Below is a small trained network, with its code and all its weights. Each question gives an input and a class and asks what happens when units are switched off, that is, made to give their printed mean instead of their output.

import numpy as np


def w(rows, s, z=0):
    codes = np.array(rows[::2]) - 128.0
    scale = np.full(codes.shape[1], s)
    scale[-1] = z or s
    return codes * scale


def f(y):
    return y / 2 * (1 + np.tanh(0.7978845608 * (y + 0.044715 * y**3)))


def log_softmax(a):
    a = a - a.max(-1, keepdims=True)
    return a - np.log(np.exp(a).sum(-1, keepdims=True))


def net(x, mask):
    res = np.array(x, float).reshape(1, 2) / 4 @ E
    y = f(res @ A[0][:, :-1].T + A[0][:, -1])
    res = res + np.where(mask, y, B[0][:, -1]) @ B[0][:, :-1]
    return log_softmax(res[-1] @ U[:, :-1].T + U[:, -1])


A, B = {}, {}
E = w([
[10,162,143,64,73,164,92,155],'x0',
[140,161,249,86,157,60,133,110],'x1',
],0.012)
A[0] = w([
[145,133,196,65,103,32,123,133,129],'N1',
[168,61,126,174,196,94,155,59,96],'N2',
[142,129,111,97,100,128,121,80,170],'N3',
[137,129,218,90,170,89,138,117,81],'N4',
[203,93,107,132,109,79,174,134,225],'N5',
[76,141,156,105,55,149,77,145,71],'N6',
[79,188,135,48,137,183,126,219,63],'N7',
[129,158,152,69,138,63,198,106,71],'N8',
[150,96,13,157,78,182,104,147,66],'N9',
[190,82,90,196,195,118,176,109,75],'N10',
[141,149,248,101,160,58,147,114,117],'N11',
[92,129,121,174,124,100,81,132,247],'N12',
[117,154,180,153,163,137,101,128,83],'N13',
[81,142,155,85,22,180,94,142,127],'N14',
[91,119,157,145,111,149,150,143,250],'N15',
[139,26,31,133,95,186,167,188,144],'N16',
[208,105,128,186,125,82,205,150,115],'N17',
[113,121,102,162,89,156,90,113,82],'N18',
],0.011,0.013)
B[0] = w([
[173,102,87,177,165,128,104,79,207],'N1',
[70,125,166,109,49,173,114,190,205],'N2',
[139,142,127,110,153,99,131,135,159],'N3',
[165,82,108,190,140,207,147,60,186],'N4',
[110,175,145,100,122,84,100,137,248],'N5',
[106,120,179,125,66,252,132,160,185],'N6',
[140,107,166,106,81,209,121,156,190],'N7',
[166,77,130,163,136,187,113,134,157],'N8',
[182,52,79,210,165,192,152,71,216],'N9',
[113,128,178,82,75,206,92,180,213],'N10',
[176,75,54,134,151,135,117,101,231],'N11',
[115,150,99,101,145,32,110,129,242],'N12',
[141,115,125,137,139,171,145,130,133],'N13',
[131,115,165,55,77,145,95,134,229],'N14',
[106,144,100,102,134,63,94,138,244],'N15',
[158,109,61,172,138,111,128,77,254],'N16',
[116,131,158,105,79,138,108,156,213],'N17',
[177,75,135,139,127,169,138,131,147],'N18',
],0.014,0.013)
U = w([
[162,103,73,188,149,156,109,91,121],'0',
[123,127,179,92,79,174,98,180,102],'1',
[116,164,103,103,149,4,100,131,254],'2',
[110,166,150,164,160,148,123,131,94],'3',
[139,137,126,148,145,111,176,136,91],'4',
],0.02,0.0091)

Each question gives the input, the list of numbers given to net, and the class t.
The units are the neurons (one row each of A and B). Each row of codes is followed by its name. A weight is (code - 128) times the scale printed after its matrix; where a second scale follows, it is the last column's (A, B and U).
mask holds one flag per neuron, in row order. A switched-off neuron (its flag False) gives its mean, the last column of its row in B, instead of its output. The means were averaged over made-up inputs and are rounded, as every weight is.
A unit's drop is (log p(t) with every unit on - log p(t) with that unit switched off) / (log p(t) with every unit on - log p(t) with every unit switched off).
The circuit of an input: a set's keep is (log p(t) with only the set's units on - log p(t) with every unit switched off) / (log p(t) with every unit on - log p(t) with every unit switched off). Starting from the 12 units with the biggest drops (on a tie, the unit counted first), units are removed one at a time, each time the one whose removal leaves the highest keep (on an exact tie, the one counted first), for as long as the keep stays at least 0.8.
units of the circuit, in order: the units of the circuit, biggest drop first
k most important neurons: the k neurons with the biggest drops, biggest first
drop of u: that unit's drop, to one decimal
input [5,5], class 0: 3 most important neurons : (N1; N11; N10)
input [-8,7], class 1: units of the circuit, in order : (N2)
input [7,-8], class 0: 2 most important neurons : (N9; N16)
input [6,-7], class 0: 2 most important neurons : (N9; N16)
input [7,-7], class 0: 2 most important neurons : (N9; N16)
input [-5,-4], class 1: 2 most important neurons : (N10; N2)
input [-6,-5], class 1: 3 most important neurons : (N10; N2; N17)
input [3,1], class 2: 2 most important neurons : (N10; N2)
input [1,3], class 2: drop of N9 : 0.5
input [-4,1], class 1: drop of N2 : 0.1
input [-3,1], class 2: drop of N6 : 0.2
